Look-ups in named tables: a row name and a column name give one cell, copied from the table.

Table sotot
,letufid,muz,rugal
mok,5.2,4.9,4.8
remakan,82.3,81.9,81.8
zagu,85.6,85.3,85.1
nobirov,8.1,7.7,7.6

muz of nobirov: 7.7
letufid of nobirov: 8.1
letufid of remakan: 82.3
rugal of remakan: 81.8
letufid of mok: 5.2
rugal of zagu: 85.1
muz of remakan: 81.9
rugal of nobirov: 7.6
rugal of mok: 4.8
muz of zagu: 85.3
muz of mok: 4.9
letufid of zagu: 85.6

rulugep:
|  | rerodat | kenus | vuv | nef | sisara | divi | pamefo |
|---|---|---|---|---|---|---|---|
| pese | 43286 | 53369 | 26600 | 76432 | 58402 | 65753 | 60244 |
| viri | 45001 | 53369 | 46348 | 68480 | 58402 | 65753 | 60244 |
| gilosed | 43286 | 57160 | 90839 | 18694 | 58402 | 45911 | 60244 |
| fur | 43286 | 53369 | 51796 | 68480 | 58402 | 43085 | 60244 |
| bazufa | 85187 | 53369 | 46348 | 68480 | 34302 | 65753 | 60244 |

What is the pamefo of pese in rulugep?
60244
What is the pamefo of viri in rulugep?
60244
What is the kenus of gilosed in rulugep?
57160
What is the vuv of viri in rulugep?
46348
What is the divi of pese in rulugep?
65753
What is the rerodat of fur in rulugep?
43286
What is the nef of bazufa in rulugep?
68480

nenune =
,gepulu,fopug,popuvaz,mir
fut,6144,-58883,-631,-17563
puraku,-9383,57723,-2375,15087
zosaveg,-9377,57682,-2372,15079
bobuk,-9381,57701,-2375,15082
nilo,-9377,57676,-2376,15073
kif,6245,-59658,-626,-17780
fute,6091,-58490,-642,-17457
futop,6101,-58560,-641,-17478
suz,-9381,57710,-2372,15086
vesotu,6176,-59138,-629,-17633
losile,6183,-59190,-626,-17645

fute, fopug => -58490
futop, mir => -17478
fute, popuvaz => -642
bobuk, gepulu => -9381
futop, gepulu => 6101
puraku, gepulu => -9383
fut, fopug => -58883
kif, mir => -17780
kif, popuvaz => -626
futop, fopug => -58560
zosaveg, gepulu => -9377
puraku, mir => 15087
losile, gepulu => 6183
Which row has the largest mir? puraku

gulom
|  | murupo | kema | velus | bubolub | kovi | vupo | sazu |
|---|---|---|---|---|---|---|---|
| mivumiz | 153 | 167 | 94 | 112 | 114 | 94 | 128 |
| vonaga | 99 | 78 | 97 | 142 | 241 | 105 | 119 |
| puvunuk | 156 | 81 | 165 | 19 | 198 | 134 | 162 |

mivumiz, bubolub => 112
vonaga, bubolub => 142
puvunuk, velus => 165
vonaga, kovi => 241
puvunuk, bubolub => 19
mivumiz, murupo => 153
puvunuk, vupo => 134
vonaga, sazu => 119
puvunuk, kema => 81
mivumiz, sazu => 128

lofane.csv
,vamasod,zul,zenakis,sepod,zof,vif,tini,pugenin,tafi,ziniv
zuvozi,60,148,69,98,158,196,236,201,224,172
gorol,76,198,204,27,143,165,59,190,220,167
begoz,218,244,228,158,228,42,183,237,149,217
kur,245,96,221,232,224,168,189,99,66,154
mab,98,232,98,192,158,72,231,77,234,206
lor,220,184,139,199,204,51,237,157,50,132
gasunez,241,181,81,129,85,126,240,52,197,77

What is the zof of lor in lofane? 204
What is the pugenin of kur in lofane? 99
What is the zul of kur in lofane? 96
What is the ziniv of kur in lofane? 154
What is the sepod of lor in lofane? 199
What is the vamasod of begoz in lofane? 218
What is the tafi of zuvozi in lofane? 224
What is the vamasod of gorol in lofane? 76
What is the vif of begoz in lofane? 42
What is the vamasod of lor in lofane? 220
What is the pugenin of gorol in lofane? 190
What is the zenakis of kur in lofane? 221
What is the tini of mab in lofane? 231
What is the zenakis of zuvozi in lofane? 69
What is the zof of mab in lofane? 158

Table ninasif
	rem	vigofaf	kul	nivu	pivi	los	meniza
gezakuv	0.62	0.67	-0.41	-0.41	0.71	0.70	0.69
daku	0.71	0.76	-0.49	-0.50	0.79	0.79	0.78
mosoko	-0.75	-0.71	1.00	0.99	-0.64	-0.64	-0.68
poziveb	-0.25	-0.21	0.49	0.49	-0.16	-0.15	-0.19

What is the nivu of gezakuv in ninasif?
-0.41
What is the los of mosoko in ninasif?
-0.64
What is the vigofaf of mosoko in ninasif?
-0.71
What is the vigofaf of gezakuv in ninasif?
0.67
What is the kul of gezakuv in ninasif?
-0.41
What is the nivu of daku in ninasif?
-0.50
What is the kul of daku in ninasif?
-0.49
What is the los of gezakuv in ninasif?
0.70
What is the rem of daku in ninasif?
0.71
What is the rem of gezakuv in ninasif?
0.62
What is the nivu of poziveb in ninasif?
0.49
What is the kul of mosoko in ninasif?
1.00
What is the pivi of daku in ninasif?
0.79
What is the meniza of gezakuv in ninasif?
0.69
What is the vigofaf of poziveb in ninasif?
-0.21

Table kov
|  | tebar | kam | gepetul | begunof | gad | rik | domifin | muv |
|---|---|---|---|---|---|---|---|---|
| damugib | 57 | 221 | 126 | 42 | 76 | 99 | 66 | 199 |
| laku | 89 | 114 | 75 | 90 | 135 | 100 | 88 | 62 |
| zar | 84 | 82 | 78 | 102 | 82 | 91 | 101 | 92 |
| tipulu | 80 | 109 | 126 | 106 | 125 | 97 | 107 | 99 |
| kapo | 67 | 163 | 132 | 75 | 69 | 94 | 89 | 177 |
| talozu | 101 | 73 | 106 | 104 | 95 | 90 | 106 | 103 |
| vizut | 100 | 74 | 124 | 117 | 108 | 96 | 115 | 92 |
| latep | 98 | 46 | 58 | 112 | 60 | 89 | 102 | 77 |

gepetul of vizut = 124
rik of zar = 91
begunof of latep = 112
gad of tipulu = 125
gad of vizut = 108
domifin of tipulu = 107
gepetul of laku = 75
gad of zar = 82
Row with the largest begunof: vizut

